Here is a tiny trained network, its code and every weight. The questions are about switching its units off for an input and a class, where a switched-off unit gives its printed mean instead of its output.

import numpy as np


def w(rows, s, z=0):
    codes = np.array(rows[::2]) - 128.0
    scale = np.full(codes.shape[1], s)
    scale[-1] = z or s
    return codes * scale


def f(y):
    return y / 2 * (1 + np.tanh(0.7978845608 * (y + 0.044715 * y**3)))


def log_softmax(a):
    a = a - a.max(-1, keepdims=True)
    return a - np.log(np.exp(a).sum(-1, keepdims=True))


def net(x, mask):
    res = np.array(x, float).reshape(1, 6) / 4 @ E
    y = f(res @ A[0][:, :-1].T + A[0][:, -1])
    res = res + np.where(mask, y, B[0][:, -1]) @ B[0][:, :-1]
    return log_softmax(res[-1] @ U[:, :-1].T + U[:, -1])


A, B = {}, {}
E = w([
[94,204,228,54],'x0',
[3,171,83,168],'x1',
[134,179,24,6],'x2',
[127,129,128,130],'x3',
[126,131,131,128],'x4',
[129,133,127,131],'x5',
],0.0039)
A[0] = w([
[128,134,72,67,67],'n0',
[125,125,127,125,2],'n1',
[134,95,96,141,77],'n2',
[95,133,112,130,68],'n3',
[254,136,153,113,86],'n4',
[118,125,122,124,56],'n5',
[217,111,155,109,75],'n6',
[126,124,128,124,13],'n7',
[127,130,132,126,135],'n8',
[123,125,126,125,17],'n9',
[118,106,188,194,95],'n10',
[138,87,84,149,79],'n11',
[130,133,129,130,165],'n12',
[128,127,135,125,33],'n13',
[125,122,127,122,42],'n14',
[136,90,89,145,77],'n15',
[132,140,70,68,76],'n16',
[132,140,62,59,73],'n17',
[28,157,92,161,83],'n18',
[213,110,155,110,72],'n19',
[122,123,122,121,36],'n20',
[120,111,165,159,73],'n21',
[131,142,58,55,79],'n22',
[87,154,215,68,91],'n23',
[167,86,44,187,94],'n24',
[26,159,91,164,89],'n25',
[161,114,143,117,57],'n26',
[131,126,143,132,17],'n27',
[126,127,133,125,42],'n28',
[82,155,228,65,79],'n29',
[118,108,187,191,88],'n30',
[162,89,51,186,98],'n31',
[120,107,184,185,90],'n32',
[119,109,179,174,68],'n33',
],0.0099,0.0046)
B[0] = w([
[165,154,211,151,151],'n0',
[62,170,179,184,3],'n1',
[95,166,138,116,83],'n2',
[88,118,167,150,62],'n3',
[53,16,171,112,226],'n4',
[92,146,157,162,35],'n5',
[56,58,166,133,161],'n6',
[72,161,171,180,7],'n7',
[129,128,126,123,141],'n8',
[73,160,169,178,8],'n9',
[201,137,214,118,229],'n10',
[93,174,136,98,108],'n11',
[142,118,121,110,202],'n12',
[75,160,163,167,17],'n13',
[87,152,159,173,23],'n14',
[93,171,136,108,95],'n15',
[173,148,209,144,168],'n16',
[187,149,223,146,194],'n17',
[74,12,187,114,214],'n18',
[56,64,168,133,150],'n19',
[92,153,160,167,19],'n20',
[146,151,179,146,100],'n21',
[197,143,233,130,218],'n22',
[90,195,119,31,206],'n23',
[88,197,135,25,231],'n24',
[76,3,190,105,231],'n25',
[70,121,158,165,55],'n26',
[80,171,181,176,12],'n27',
[89,154,157,160,23],'n28',
[81,212,123,27,215],'n29',
[193,141,212,127,209],'n30',
[94,186,139,26,220],'n31',
[186,145,205,123,195],'n32',
[162,154,202,148,135],'n33',
],0.03,0.0013)
U = w([
[182,156,208,159,92],'0',
[154,107,93,110,253],'1',
[43,59,153,141,69],'2',
[159,123,95,119,229],'3',
[151,126,95,122,213],'4',
[77,205,120,86,28],'5',
[115,177,61,253,55],'6',
[44,194,142,225,8],'7',
],0.007,0.003)

Each question gives the input, the list of numbers given to net, and the class t.
The units are the neurons (one row each of A and B). Each row of codes is followed by its name. A weight is (code - 128) times the scale printed after its matrix; where a second scale follows, it is the last column's (A, B and U).
mask holds one flag per neuron, in row order. A switched-off neuron (its flag False) gives its mean, the last column of its row in B, instead of its output. The means were averaged over made-up inputs and are rounded, as every weight is.
A unit's drop is (log p(t) with every unit on - log p(t) with that unit switched off) / (log p(t) with every unit on - log p(t) with every unit switched off).
The circuit of an input: a set's keep is (log p(t) with only the set's units on - log p(t) with every unit switched off) / (log p(t) with every unit on - log p(t) with every unit switched off). Starting from the 12 units with the biggest drops (on a tie, the unit counted first), units are removed one at a time, each time the one whose removal leaves the highest keep (on an exact tie, the one counted first), for as long as the keep stays at least 0.8.
circuit, biggest first: the units of the circuit, biggest drop first
unit that matters most: the unit with the biggest drop
k most important neurons: the k neurons with the biggest drops, biggest first
drop of u: that unit's drop, to one decimal
input [-5,-5,7,-6,0,0], class 0: 2 most important neurons : [n22; n17]
input [-8,-6,0,-1,-4,-6], class 5: circuit, biggest first : [n24; n31]
input [-8,-4,-8,-1,-5,1], class 0: 2 most important neurons : [n10; n30]
input [0,-8,-3,-6,-1,3], class 2: unit that matters most : n4
input [-8,-3,4,-5,7,-1], class 5: circuit, biggest first : [n24; n31]
input [-5,-6,8,-5,0,6], class 0: circuit, biggest first : [n22; n17]
input [3,4,-6,-4,0,3], class 0: 4 most important neurons : [n10; n30; n32; n33]
input [-8,8,8,3,1,-5], class 0: 2 most important neurons : [n22; n17]
input [-5,-1,4,-2,1,3], class 5: 2 most important neurons : [n24; n31]
input [-8,7,3,-7,6,-1], class 5: 3 most important neurons : [n24; n31; n4]
input [-8,8,2,5,6,-6], class 2: 2 most important neurons : [n25; n18]
input [4,8,-6,-6,-6,4], class 2: drop of n18 : 1.1
input [7,3,4,6,-4,3], class 5: drop of n29 : 1.0
input [-1,-8,-1,-8,-2,-1], class 2: unit that matters most : n4
input [7,6,-8,-4,-1,2], class 0: drop of n10 : 0.3
